Here is a tiny trained network, its code and every weight. The questions are about switching its units off for an input and a class, where a switched-off unit gives its printed mean instead of its output.

import numpy as np


def w(rows, s, z=0):
    codes = np.array(rows[::2]) - 128.0
    scale = np.full(codes.shape[1], s)
    scale[-1] = z or s
    return codes * scale


def norm(h):
    return h / np.sqrt((h * h).mean(-1, keepdims=True) + 1e-5)


def f(y):
    return y / 2 * (1 + np.tanh(0.7978845608 * (y + 0.044715 * y**3)))


def log_softmax(a):
    a = a - a.max(-1, keepdims=True)
    return a - np.log(np.exp(a).sum(-1, keepdims=True))


def net(x, mask):
    res = np.array(x, float).reshape(1, 7) / 4 @ E
    u = 0
    for l in range(4):
        y = f(norm(res) @ A[l][:, :-1].T + A[l][:, -1])
        res = res + np.where(mask[u : u + 3], y, B[l][:, -1]) @ B[l][:, :-1]
        u += 3
    return log_softmax(norm(res)[-1] @ U[:, :-1].T + U[:, -1])


A, B = {}, {}
E = w([
[1,77,62,103,20],'x0',
[153,157,85,75,106],'x1',
[136,172,1,123,212],'x2',
[84,108,76,207,147],'x3',
[226,116,89,141,142],'x4',
[203,89,102,89,126],'x5',
[172,5,128,72,113],'x6',
],0.0073)
A[0] = w([
[124,58,167,160,93,1],'0.n0',
[110,145,193,215,113,218],'0.n1',
[164,123,128,216,251,103],'0.n2',
],0.023,0.0038)
B[0] = w([
[108,78,161,17,85,180],'0.n0',
[162,163,56,119,127,231],'0.n1',
[175,152,8,114,185,251],'0.n2',
],0.015,0.013)
A[1] = w([
[130,137,100,178,136,2],'1.n0',
[222,84,85,119,68,175],'1.n1',
[251,188,201,92,192,98],'1.n2',
],0.016,0.004)
B[1] = w([
[169,165,139,68,174,138],'1.n0',
[163,156,10,80,109,255],'1.n1',
[194,176,209,181,227,211],'1.n2',
],0.011,0.0095)
A[2] = w([
[45,115,141,133,114,238],'2.n0',
[102,184,32,160,133,255],'2.n1',
[5,163,79,165,100,254],'2.n2',
],0.028,0.0035)
B[2] = w([
[170,129,121,97,183,149],'2.n0',
[245,87,105,132,187,253],'2.n1',
[246,151,54,237,130,181],'2.n2',
],0.011,0.029)
A[3] = w([
[104,230,187,103,15,75],'3.n0',
[3,208,151,150,68,33],'3.n1',
[43,116,179,181,115,3],'3.n2',
],0.018,0.0034)
B[3] = w([
[212,114,74,157,143,253],'3.n0',
[82,127,77,36,202,100],'3.n1',
[164,118,2,175,77,110],'3.n2',
],0.0091,0.00057)
U = w([
[109,129,145,178,103,26],'0',
[127,191,236,162,146,76],'1',
[113,67,126,38,46,147],'2',
[8,172,143,145,115,3],'3',
[218,138,70,118,178,221],'4',
[32,140,148,161,106,13],'5',
],0.015,0.0054)

Each question gives the input, the list of numbers given to net, and the class t.
The units are the neurons (one row each of A and B). Each row of codes is followed by its name. A weight is (code - 128) times the scale printed after its matrix; where a second scale follows, it is the last column's (A, B and U).
mask holds one flag per neuron, layer by layer. A switched-off neuron (its flag False) gives its mean, the last column of its row in B, instead of its output. The means were averaged over made-up inputs and are rounded, as every weight is.
A unit's drop is (log p(t) with every unit on - log p(t) with that unit switched off) / (log p(t) with every unit on - log p(t) with every unit switched off).
The circuit of an input: a set's keep is (log p(t) with only the set's units on - log p(t) with every unit switched off) / (log p(t) with every unit on - log p(t) with every unit switched off). Starting from all 12 units, units are removed one at a time, each time the one whose removal leaves the highest keep (on an exact tie, the one counted first), for as long as the keep stays at least 0.8.
units of the circuit, in order: the units of the circuit, biggest drop first
k most important neurons: the k neurons with the biggest drops, biggest first
k most important neurons of layer l: the k neurons of layer l with the biggest drops, biggest first
drop when u is switched off: that unit's drop, to one decimal
input [2,-4,-1,-2,1,-7,6], class 2: units of the circuit, in order -> (0.n0 2.n1)
input [-4,5,-3,8,0,-4,8], class 2: units of the circuit, in order -> (0.n0 2.n2 2.n1)
input [-7,7,-8,-7,0,-1,-5], class 1: 4 most important neurons -> (0.n2 1.n2 2.n1 2.n2)
input [5,-5,-2,6,1,7,-2], class 2: units of the circuit, in order -> (0.n0 0.n2 2.n1)
input [1,-8,-5,4,-3,0,6], class 2: most important neuron -> (0.n0)
input [-4,6,1,-6,-7,-2,4], class 1: 2 most important neurons -> (0.n2 0.n1)
input [-6,7,2,-7,-6,6,-2], class 1: 4 most important neurons -> (0.n2 1.n2 0.n1 2.n1)
input [7,6,-2,-6,-4,0,6], class 2: 2 most important neurons of layer 0 -> (0.n2 0.n1)
input [-2,-4,-6,2,-7,7,-1], class 2: 4 most important neurons -> (0.n0 0.n2 2.n1 2.n2)
input [6,6,-8,3,7,2,-3], class 2: drop when 2.n1 is switched off -> 0.2
input [-4,7,-8,5,-2,3,7], class 2: drop when 2.n1 is switched off -> 0.1
input [2,1,-4,2,0,-1,3], class 2: drop when 0.n0 is switched off -> 0.6
input [6,-1,-4,6,0,7,4], class 2: drop when 0.n0 is switched off -> 0.1
